Small tables with named rows and columns. After each table, cells are looked up by row and column.

fam:
columns: gukap, kuden, vemada, nekez, lela, kupo, ker, bok, pegenob
sadek: [102, 108, 107, 87, 127, 80, 139, 113, 117]
rila: [66, 134, 123, 118, 117, 53, 203, 179, 124]
lov: [79, 124, 116, 102, 122, 103, 96, 107, 123]
zak: [35, 153, 146, 98, 129, 88, 124, 158, 128]
bikaze: [89, 97, 148, 190, 120, 107, 142, 115, 122]
neku: [140, 105, 102, 109, 97, 126, 105, 99, 86]
zunove: [102, 107, 120, 118, 113, 109, 110, 109, 111]
pem: [67, 132, 125, 120, 126, 80, 150, 143, 130]
mepepon: [123, 87, 104, 122, 93, 123, 87, 87, 89]
roveg: [109, 98, 103, 109, 101, 107, 102, 101, 102]
gofipe: [124, 120, 93, 81, 126, 110, 105, 94, 117]

bok of roveg is 101
nekez of neku is 109
lela of gofipe is 126
kuden of rila is 134
pegenob of gofipe is 117
pegenob of zak is 128
nekez of roveg is 109
pegenob of neku is 86
gukap of pem is 67
kupo of lov is 103
kuden of roveg is 98
lela of rila is 117
ker of zunove is 110
bok of neku is 99
vemada of rila is 123
gukap of sadek is 102
gukap of roveg is 109
nekez of bikaze is 190
lela of lov is 122
lela of sadek is 127

konumod:
,tel,kes,panuvo,tagunad
giti,-6.42,2.63,7.41,9.58
nividak,1.51,1.36,-1.77,-3.31
lazero,-2.54,-0.96,-1.75,-2.11
lom,-2.00,1.65,-5.64,1.20
nofef,0.73,0.36,-0.16,-1.43
bomure,-1.52,2.80,3.00,-0.13
mebaso,1.99,-3.91,-3.05,-1.39
ledon,2.11,1.71,5.85,-1.62
kufu,0.43,-1.00,-0.36,1.66
pob,2.34,1.62,-0.18,-1.50

giti, kes: 2.63
pob, tagunad: -1.50
lazero, tel: -2.54
lazero, panuvo: -1.75
nofef, tel: 0.73
bomure, tagunad: -0.13
giti, tagunad: 9.58

Table nufidiz
         vid  kufabu  tatubu  bil  kur  bikof  ziv  naz  zulapag  zusi
fato     -37     -43     -71  -58   -7    -79  -46  -31      -48   -57
goded    -33      -2      69  -33  -73    -45   -7  -68      -48   -16
ratidu   -45     -44     -73  -70  -18    -76  -51  -30      -48   -65
romopeb  -64     -51     -98  -36  -74     -9  -50  -13      -55   -47
lekam    -66     -47     -85  -48  -75    -21  -49  -11      -63   -51

What is the zusi of ratidu in nufidiz?
-65
What is the bil of ratidu in nufidiz?
-70
What is the zulapag of lekam in nufidiz?
-63
What is the zulapag of fato in nufidiz?
-48
What is the kur of ratidu in nufidiz?
-18
What is the naz of lekam in nufidiz?
-11
What is the naz of goded in nufidiz?
-68
What is the vid of lekam in nufidiz?
-66
What is the kufabu of goded in nufidiz?
-2
What is the bikof of lekam in nufidiz?
-21
What is the naz of fato in nufidiz?
-31
What is the bil of fato in nufidiz?
-58
What is the zulapag of romopeb in nufidiz?
-55
What is the tatubu of lekam in nufidiz?
-85
What is the ziv of ratidu in nufidiz?
-51
What is the zulapag of goded in nufidiz?
-48
What is the tatubu of romopeb in nufidiz?
-98
What is the zusi of lekam in nufidiz?
-51
What is the kur of romopeb in nufidiz?
-74
What is the kur of goded in nufidiz?
-73
Which row has the largest naz? lekam

naf
|  | biz | tegaru | rof | nekuba | senoto | seb | geba | lipako | pak |
|---|---|---|---|---|---|---|---|---|---|
| tabenar | 0.622 | -0.286 | 0.303 | 0.383 | 0.456 | 0.393 | 0.356 | -0.480 | 0.521 |
| fekitez | 0.246 | 0.229 | 0.037 | -0.108 | -0.313 | -0.016 | -0.299 | 0.060 | -0.299 |
| ziru | 0.775 | -0.088 | 0.308 | -0.053 | 0.085 | 0.027 | 0.729 | -0.340 | 0.171 |
| nulog | 0.352 | -0.354 | -0.064 | 0.031 | -0.246 | 0.452 | 0.469 | 0.362 | 0.189 |
| ziner | -0.234 | 0.601 | -0.343 | 0.362 | 0.169 | -0.345 | -0.288 | 0.542 | 0.367 |
| dimi | 0.744 | -0.277 | 0.340 | 0.141 | 0.082 | 0.256 | 0.665 | -0.276 | -0.109 |
| zun | 0.221 | 0.368 | 0.438 | 0.049 | 0.014 | 0.040 | 0.110 | -0.078 | -0.591 |
| fid | -0.734 | 0.243 | -0.319 | 0.440 | 0.319 | 0.300 | -0.419 | 0.896 | 0.729 |
| nenumer | 0.257 | 0.369 | 0.224 | 0.413 | 0.400 | 0.039 | 0.071 | -0.069 | 0.155 |

What is the nekuba of fekitez in naf? -0.108
What is the senoto of ziru in naf? 0.085
What is the tegaru of zun in naf? 0.368
What is the senoto of dimi in naf? 0.082
What is the rof of fekitez in naf? 0.037
What is the lipako of fekitez in naf? 0.060
What is the rof of ziru in naf? 0.308
What is the biz of zun in naf? 0.221
What is the seb of fekitez in naf? -0.016
What is the geba of zun in naf? 0.110
What is the tegaru of nulog in naf? -0.354
What is the geba of ziru in naf? 0.729
Which row has the largest senoto? tabenar

